Below is a small trained network, with its code and all its weights. Each question gives an input and a target symbol and asks what happens when units are switched off, that is, made to give their printed mean instead of their output.

import numpy as np


def w(rows, s, z=0):
    codes = np.array(rows[::2]) - 128.0
    scale = np.full(codes.shape[1], s)
    scale[-1] = z or s
    return codes * scale


def norm(h):
    return h / np.sqrt((h * h).mean(-1, keepdims=True) + 1e-5)


def f(y):
    return y / 2 * (1 + np.tanh(0.7978845608 * (y + 0.044715 * y**3)))


def softmax(a):
    e = np.exp(a - a.max(-1, keepdims=True))
    return e / e.sum(-1, keepdims=True)


def log_softmax(a):
    a = a - a.max(-1, keepdims=True)
    return a - np.log(np.exp(a).sum(-1, keepdims=True))


def net(x, mask):
    ids = ['ΔΞΠΣΩαγεζηθλμτφψ'.index(c) for c in x.split()]
    T = len(ids)
    res = E[ids] + P[:T]
    r = norm(res)
    for j in range(3):
        rows = slice(3 * j, 3 * j + 3)
        q, k, v = (r @ M[0][rows].T for M in (Q, K, V))
        z = softmax(np.where(np.tri(T) > 0, q @ k.T / 3**0.5, -1e9)) @ v
        o = O[0][rows]
        res = res + np.where(mask[j], z, o[:, -1]) @ o[:, :-1]
    y = f(norm(res) @ A[0][:, :-1].T + A[0][:, -1])
    res = res + np.where(mask[3:15], y, B[0][:, -1]) @ B[0][:, :-1]
    return log_softmax(norm(res)[-1] @ U[:, :-1].T + U[:, -1])


Q, K, V, O, A, B = {}, {}, {}, {}, {}, {}
E = w([
[181,146,152,183,147,123,153],'Δ',
[160,148,123,56,176,116,101],'Ξ',
[144,102,56,199,108,134,88],'Π',
[139,74,126,196,132,188,157],'Σ',
[136,120,160,153,63,101,117],'Ω',
[162,113,118,214,94,145,112],'α',
[145,53,108,134,170,199,99],'γ',
[141,158,122,116,128,118,129],'ε',
[155,171,98,81,157,128,116],'ζ',
[147,188,119,141,171,251,81],'η',
[160,111,164,191,75,123,112],'θ',
[172,123,116,131,102,119,162],'λ',
[80,75,165,162,107,183,167],'μ',
[91,106,122,166,197,103,80],'τ',
[8,79,253,8,76,104,131],'φ',
[164,110,63,132,73,79,124],'ψ',
],0.02)
P = w([
[123,176,68,67,179,197,108],'0',
[75,109,136,107,127,121,140],'1',
[36,129,141,98,113,93,179],'2',
[28,150,132,94,121,73,193],'3',
[6,131,123,83,109,52,238],'4',
[12,133,92,65,112,36,244],'5',
[23,128,69,50,104,18,253],'6',
],0.0047)
Q[0] = w([
[105,42,148,119,172,168,152],'H0',
[140,164,103,128,125,110,87],'H0',
[153,170,129,214,134,111,86],'H0',
[139,63,120,61,97,132,178],'H1',
[155,172,164,99,141,123,57],'H1',
[176,170,174,104,101,133,87],'H1',
[253,159,162,178,54,113,59],'H2',
[114,115,160,121,89,167,122],'H2',
[105,113,135,135,137,126,100],'H2',
],0.011)
K[0] = w([
[60,30,120,126,139,101,107],'H0',
[154,162,197,83,131,93,194],'H0',
[154,170,94,102,68,196,153],'H0',
[147,191,144,163,176,188,172],'H1',
[216,76,95,79,92,164,159],'H1',
[135,70,65,96,118,71,144],'H1',
[141,168,179,83,87,255,61],'H2',
[160,124,131,164,112,164,170],'H2',
[110,121,103,39,152,158,130],'H2',
],0.0097)
V[0] = w([
[161,155,189,102,176,126,176],'H0',
[150,144,117,121,163,174,181],'H0',
[160,134,97,106,79,133,150],'H0',
[121,163,174,140,101,191,90],'H1',
[88,184,147,167,170,144,112],'H1',
[154,115,118,128,57,128,98],'H1',
[168,123,154,75,66,169,156],'H2',
[127,173,210,165,144,158,84],'H2',
[29,121,75,102,104,132,9],'H2',
],0.011)
O[0] = w([
[207,54,147,138,136,213,114,5],'H0',
[123,27,135,150,62,182,93,190],'H0',
[95,121,86,106,19,118,203,129],'H0',
[218,200,172,80,154,174,197,235],'H1',
[177,186,232,46,88,41,84,157],'H1',
[109,139,96,169,152,147,129,144],'H1',
[125,101,11,38,172,191,253,142],'H2',
[126,167,101,63,34,166,9,60],'H2',
[91,175,254,227,91,182,225,69],'H2',
],0.0077,0.0022)
A[0] = w([
[64,174,197,173,208,80,133,220],'N0',
[199,187,163,63,136,106,178,1],'N1',
[109,116,87,163,239,138,176,103],'N2',
[45,104,87,184,84,169,120,133],'N3',
[99,141,155,146,118,182,55,103],'N4',
[186,98,132,91,102,1,124,204],'N5',
[214,119,173,142,53,60,216,167],'N6',
[165,113,40,76,93,214,206,151],'N7',
[143,116,35,213,18,83,104,49],'N8',
[145,86,129,116,218,186,73,213],'N9',
[108,62,135,3,205,55,87,109],'N10',
[147,97,85,231,178,197,109,23],'N11',
],0.0084,0.0023)
B[0] = w([
[183,143,93,216,1,94,184,191],'N0',
[159,192,160,81,113,94,133,150],'N1',
[215,142,117,143,106,97,138,186],'N2',
[113,132,118,64,118,159,128,186],'N3',
[74,135,171,156,181,164,182,142],'N4',
[75,65,170,105,139,48,102,200],'N5',
[94,89,215,91,168,43,188,225],'N6',
[77,125,109,111,71,93,92,255],'N7',
[120,145,143,93,189,85,138,214],'N8',
[120,193,103,178,149,141,138,182],'N9',
[80,154,160,180,158,103,161,191],'N10',
[203,104,193,102,182,86,88,164],'N11',
],0.0096,0.0065)
U = w([
[31,99,122,158,172,118,29,142],'Δ',
[108,245,142,116,189,129,132,2],'Ξ',
[156,139,143,134,78,174,191,230],'Π',
[225,31,148,93,62,159,2,229],'Σ',
[143,188,87,93,78,155,162,49],'Ω',
[144,98,153,111,127,168,128,37],'α',
[153,79,175,141,194,193,130,205],'γ',
[161,131,162,98,27,121,67,72],'ε',
[146,214,102,52,43,128,75,121],'ζ',
[182,158,179,29,141,142,146,210],'η',
[180,151,188,71,79,188,94,112],'θ',
[95,101,33,163,158,138,197,90],'λ',
[92,15,83,91,35,238,139,186],'μ',
[115,150,151,244,13,119,47,134],'τ',
[150,98,147,101,98,158,107,30],'φ',
[193,75,123,168,107,157,216,151],'ψ',
],0.0081,0.0027)

Each question gives the input, a string of symbols that net reads in full, and the target symbol t.
The units are the heads (3 rows each of Q, K, V and O) and the neurons (one row each of A and B). Each row of codes is followed by its name. A weight is (code - 128) times the scale printed after its matrix; where a second scale follows, it is the last column's (O, A, B and U).
mask holds one flag per unit, heads first, then neurons. A switched-off unit (its flag False) gives its mean, the last column of its rows in O or B, instead of its output. The means were averaged over made-up inputs and are rounded, as every weight is.
A unit's drop is (log p(t) with every unit on - log p(t) with that unit switched off) / (log p(t) with every unit on - log p(t) with every unit switched off).
The circuit of an input: a set's keep is (log p(t) with only the set's units on - log p(t) with every unit switched off) / (log p(t) with every unit on - log p(t) with every unit switched off). Starting from the 12 units with the biggest drops (on a tie, the unit counted first), units are removed one at a time, each time the one whose removal leaves the highest keep (on an exact tie, the one counted first), for as long as the keep stays at least 0.8.
units of the circuit, in order: the units of the circuit, biggest drop first
most important unit: the unit with the biggest drop
top k neurons: the k neurons with the biggest drops, biggest first
which heads matter: for each layer, one digit per head in row order, 1 if its drop is at least 0.15 and else 0, layers parted by /
drop when u is switched off: that unit's drop, to one decimal
input μ Σ Σ, target Σ: which heads matter	001
input Π φ τ, target τ: units of the circuit, in order	H2
input Δ Ω μ Σ μ, target Δ: top 3 neurons	N10, N0, N6
input Δ μ θ, target Σ: units of the circuit, in order	H2, H0
input μ μ γ Ξ, target Ξ: which heads matter	100
input λ Σ θ γ, target λ: which heads matter	001
input λ τ γ μ, target τ: which heads matter	100
input λ ψ Σ θ, target μ: units of the circuit, in order	H0, H1
input γ μ λ γ ε, target λ: which heads matter	011
input Ξ Σ Σ, target Σ: which heads matter	000
input μ λ θ Σ μ, target λ: which heads matter	001
input Σ ζ Ξ, target Ξ: units of the circuit, in order	N10, N6
input Σ ψ λ Σ ε φ ζ, target λ: which heads matter	011
input ψ Σ Δ λ μ λ Ξ, target λ: most important unit	H1
input μ Δ Ω μ τ μ μ, target τ: which heads matter	101
input Δ ψ τ γ, target τ: units of the circuit, in order	N0, H2
input Σ Ω θ η μ, target η: which heads matter	010
input Δ Δ Σ θ, target Σ: which heads matter	101
input μ Σ γ η ζ φ Σ, target η: which heads matter	010
input η μ γ τ Σ, target τ: which heads matter	101
input μ φ Δ Δ Δ Ξ, target Δ: most important unit	N10
input α λ Σ μ μ, target λ: which heads matter	001
input φ Σ μ, target μ: top 2 neurons	N6, N8
input Δ γ θ Δ, target Σ: units of the circuit, in order	H0, H2
input λ Σ η, target μ: which heads matter	100
input Σ ψ Ξ θ, target Δ: top 2 neurons	N8, N0
input μ τ Σ, target τ: most important unit	H0
input τ θ μ φ Ξ, target τ: units of the circuit, in order	H2, N0
input μ λ μ Ω τ α γ, target τ: drop when N9 is switched off	0.0
